How the elements are linked:
i: J700->J560, J292->J119, J80->J630, J661->J504, J767->J200, J52->J140, J140->J188, J242->J588, J210->J769, J294->J586, J208->J446, J390->J151, J398->J295, J539->J807, J721->J950, J379->J349, J941->J604, J705->J213, J209->J815, J119->J673, J791->J530, J769->J323, J364->J530, J647->J526, J702->J454, J50->J210, J604->J905, J586->J206, J454->J398, J96->J647, J673->J763, J492->J294, J630->J791, J275->J379, J783->J364, J807->J364, J46->J721, J815->J482, J206->J754, J875->J275, J84->J118, J754->J50, J143->J809, J482->J143, J612->J783, J560->J822, J118->J769, J588->J482, J323->J941, J692->J721, J444->J96, J200->J12, J763->J558, J427->J941, J652->J754, J504->J583, J188->J692, J290->J539, J905->J705, J530->J253, J174->J427, J822->J583, J151->J208, J809->J52, J203->J294, J12->J702, J446->J242, J849->J209, J650->J661, J558->J875, J349->J84, J213->J612, J340->J583, J950->J379, J295->J809, J526->J46, J583->J791, J253->J323
w: J700->J444, J292->J174, J80->J612, J661->J526, J767->J446, J52->J340, J140->J822, J242->J815, J210->J586, J294->J50, J208->J849, J390->J427, J398->J140, J539->J398, J721->J84, J379->J504, J941->J213, J705->J364, J209->J290, J119->J791, J791->J390, J769->J96, J364->J208, J647->J950, J702->J809, J50->J119, J604->J612, J586->J875, J454->J52, J96->J721, J673->J275, J492->J661, J630->J504, J275->J530, J783->J12, J807->J815, J46->J206, J815->J539, J206->J769, J875->J791, J84->J203, J754->J292, J143->J702, J482->J807, J612->J200, J560->J143, J118->J294, J588->J482, J323->J174, J692->J700, J444->J46, J200->J242, J763->J80, J427->J705, J652->J604, J504->J560, J188->J492, J290->J454, J905->J875, J530->J151, J174->J905, J822->J650, J151->J206, J809->J52, J203->J754, J12->J174, J446->J783, J849->J143, J650->J647, J558->J151, J349->J583, J213->J767, J340->J340, J950->J118, J295->J188, J526->J46, J583->J206, J253->J652

In the rows, zero is written as 65.

The rows follow the links: the fewer symbols apart two elements are, the more alike their rows tend to be.

Each row, then its element:
[  76   40   15   61   68   57   41   94   39   64   67   49   72   54   81   74   68   44   27   32   42   64   62   51   33   52   42   65   48   58   81   59   57   46   54   57   81   53   38   60   79] | J588
[  72   53   12   80   49   50   59   68   41   54   96   61   85   77   68   63   35   49   39   52   28   62   68   52   43   51   59   40   51  100   65   92   71   50   67   41   88   44   53   72   69] | J143
[  79   70   61  103   66   40   85   66   79   57  108   91   79   54   86   64   50   69   65   28   80   46   39   74   34   63   71   62   65   89   33   42   65   55   96   59   92   61   63   82   57] | J398
[  79   46   23   72   78   57   45   92   49   69   85   72   78   59   80   58   69   71   24   17   56   48   55   60   28   54   41   71   60   57   60   31   52   48   64   42   78   53   45   67   66] | J815
[  29   60   85   86   56   79   92   68   96   83   47   82   61   52   83   84   57   74   79   47   86   86   69   74   82   47   46   86   46   27   55   74   55   61   64   49   30   39   69   82   35] | J941
[  43   75   75   77   63   82   78   78   93   82   20   44   61   43   76   94   57   90   74   29   84  102   74   61   90   41   51   97   62   49   55   93   61   67   54   73   29   55   73   65   38] | J652
[  66   80  104   52   76   64   36   69   80   75   53   89   65   73   34   49   82   84   83   81   97   36   65   77   82   94   77   72   83   35   75   26   55   59   71   53   75   87   74   76   90] | J950
[  72   46   70   32   76   79   95   47   52   49   95   63   46   75   69   50   95   49   74  102   54   53   53   73   51   69   78   56   80   87   53   34   81   82   58   96   51   89   56   36   57] | J763
[  99   94   90   43   88   67   50   73   79   53   17   23   65   57   60   76   70   95   69   41   93   78   64   62   65   84   88   75   78   66   75   71   67   67   87  105   64   85   87   56   87] | J294
[  79   32   31   46   68   76   73   38   41   55  107   58   80  101   52   33   53   60   38   87   52   51   71   58   66   52   43   43   62   57   66   75   87   52   58   38   50   40   64   65   62] | J208
[  65   77   69   61   72   82   78   67   74   62   21   10   59   50   72   89   60   86   67   40   65  102   70   57   73   44   60   79   73   84   62   98   72   71   60  100   35   78   74   39   54] | J292
[  67   62   62   40   86   89   97   51   51   67   74   44   57   76   46   55   84   75   68   88   55   65   61   63   78   54   72   65  103   79   45   49   84   85   31   85   31   94   72   28   47] | J875
[  49   35   91   71   50   83   75   45   88   57   60   92   58   63   88   82   67   43   67   63   83   66   58   83   67   65   55   67   28    2   65   67   63   63   82   61   36   30   59   74   43] | J213
[  79   77   98   52   85   68   43   72   77   69   40   76   69   62   27   64   74   89   60   56  110   34   63   76   72   98   80   70   85   30   71   35   58   57   78   65   72   74   87   74   90] | J84
[  38   75   54   72   44   71   50   80   29   79   19   76   62   52   11   95   66   49   56   74   37   59   68   52   77   85   88   54   88   63   73   71   52   65   33   47   76   67   70   50   84] | J583
[  68   96  102   65   66   36   54   61   96   51   91   80   56   76   86   44   62   60  110  103   76   67   60   74   77   76   73   73   48   90   74   62   60   69   89   76   86   88   64   93   66] | J692
[  82   91   72   54   78   74   58   76   79   71   20    5   73   53   65   83   55   96   67   37   84   96   71   58   72   60   65   75   73   76   70  101   75   64   68   94   46   75   78   55   70] | J754
[  27   58   65   85   56   84   94   64   80   88   46   81   64   62   78   78   59   68   88   52   80   94   74   67   90   40   42   85   55   34   49   78   61   68   54   39   21   44   66   69   30] | J427
[  66   32   81   42   70   83   93   43   59   44   82   74   36   66   82   67  100   28   77   95   52   50   39   69   47   82   81   60   64   59   64   28   73   78   60   98   52   84   43   31   61] | J80
[  73   63   51   94   48   44   82   45   57   42   93   72   85   74   58   66   21   58   49   51   49   58   55   66   51   69   80   34   59  102   51   97   80   63   92   45   91   44   72   75   63] | J809
[  92   79   69   42   87   69   62   68   70   55   27    4   69   57   67   77   66   92   61   43   75   88   68   61   65   66   76   70   80   86   68   90   76   73   76  106   51   81   77   49   73] | J50

Each walk starts at a row. The symbols on each line, taken left to right, move it on to the next element.
Answer with the element's row; about right is enough.
start [  58   61   81   54   69   74   49   73   54   82   45   97   57   57   23   69   96   66   65   78   82   30   52   70   71   92   83   70   96   40   69   17   47   62   47   57   72   84   72   55   89]
i w w -> [  70   91   58   47   70   71   45   63   58   75   29   23   73   83   41   55   59   95   72   86   63   90   88   54  101   62   68   62   92   87   76  111   73   65   55   65   61   85   86   56   76]
w w w -> [  69   98  107   54   80   54   29   61   86   71   64   85   64   85   49   38   70   83   93  102   91   57   76   71   94   86   71   78   72   52   79   51   56   59   75   60   86   85   80   88   85]
start [  84   56   33   83   78   46   68   92   68   80  101   81   80   61   76   57   68   76   43   13   76   51   49   73   28   57   44   69   64   66   49   19   55   46   72   45   80   60   52   77   67]
i i i w -> [  65   54   43   42   74   83   86   34   40   68   90   44   72  105   41   38   69   77   56  101   45   64   77   59   88   44   60   52   89   86   52   74   85   69   41   57   40   74   72   43   47]
w w -> [  68   98   81   57   81   73   40   61   80   78   30   37   78   77   44   53   55  111   83   67   95   79   89   59  103   63   62   73   82   60   77   91   67   57   74   66   60   71   94   79   73]
start [  76   78   79  101   62   31   87   61   85   43  102   82   69   56   88   69   41   62   79   46   71   61   45   78   37   71   80   54   53  103   41   54   71   73  105   76   92   59   67   80   59]
i w i -> [  60   88   70  102   47   30   85   68   74   48   84   91   69   52   89   83   42   54   77   48   61   62   46   77   36   82   90   54   49  109   51   67   62   80   95   66   95   65   65   75   62]
w w i i -> [  36   67   66   69   49   64   51   87   45   75   39   86   39   43   47   89   96   30   80   86   38   57   61   55   69   84   87   68   84   73   78   45   39   72   32   63   87   90   55   52   82]
start [  56   72   83   57   69   72   46   75   54   81   29   94   71   51   14   77   88   71   58   63   86   31   61   74   73   91   90   60  101   30   69   30   51   57   53   50   74   72   74   63   90]
i w -> [  90   82   93   50   82   64   44   73   78   63   19   39   68   54   48   75   65   96   59   33  106   65   64   72   68   87   79   75   85   51   73   62   68   60   84   90   65   79   90   64   87]
w w w w -> [  28   56   82   80   53   89  103   62   91   81   48   75   61   50   85   82   66   64   84   49   82   91   68   75   86   40   45   85   59   34   42   70   67   63   58   58   17   50   67   70   28]
start [  58   99   81   66   57   43   48   67   75   61   85   70   47   81   82   47   58   55  101  119   45   87   81   53   84   64   66   77   46  100   83   89   53   68   64   64   86   88   60   82   69]
i w i w -> [  57   65   52  104   41   48   83   46   55   54   70   81   82   68   43   79   20   62   54   46   53   54   55   64   61   72   87   32   63   97   49   96   78   66   90   40   96   52   75   77   69]
w w w w -> [  41   64   49   80   39   64   60   59   30   69   30   74   78   61   16   91   40   57   49   60   48   57   67   55   74   77   84   40   81   71   68   97   62   65   51   34   82   51   77   64   83]
start [  84   66   60   38   82   84   85   68   56   61   43   16   49   57   74   73   77   79   66   64   55   88   61   57   64   61   78   63   87   98   54   76   85   82   52  112   44   97   63   21   66]
w i i -> [  40   75   67   82   61   92   84   75   84   97   35   56   65   53   60   77   61   96   79   38   77   98   81   67   96   33   42   88   77   53   46   78   60   62   48   45   26   55   78   67   39]
i i w i -> [  59   23   89   59   57   81   88   35   77   47   72   78   47   62   95   75   72   31   68   71   78   57   51   76   53   78   62   59   32   12   69   58   73   73   84   74   42   33   49   61   48]
start [  61   24   32   57   67   81   76   46   52   72   99   73   78   90   65   42   68   62   40   60   65   50   65   64   62   37   28   54   52   35   52   58   81   51   53   36   44   31   49   68   48]
w i -> [  73   16   57   47   61   79   60   40   53   43   83   61   68   78   81   49   57   40   35   76   62   48   60   68   56   66   50   39   30   28   83   79   81   58   79   55   58   29   56   65   58]
w w -> [  70   28   64   66   44   70   76   27   73   40   78   65   72   79   88   66   39   46   49   69   69   62   55   71   54   63   53   41   21   33   72   95   83   67   91   57   53   19   60   72   52]
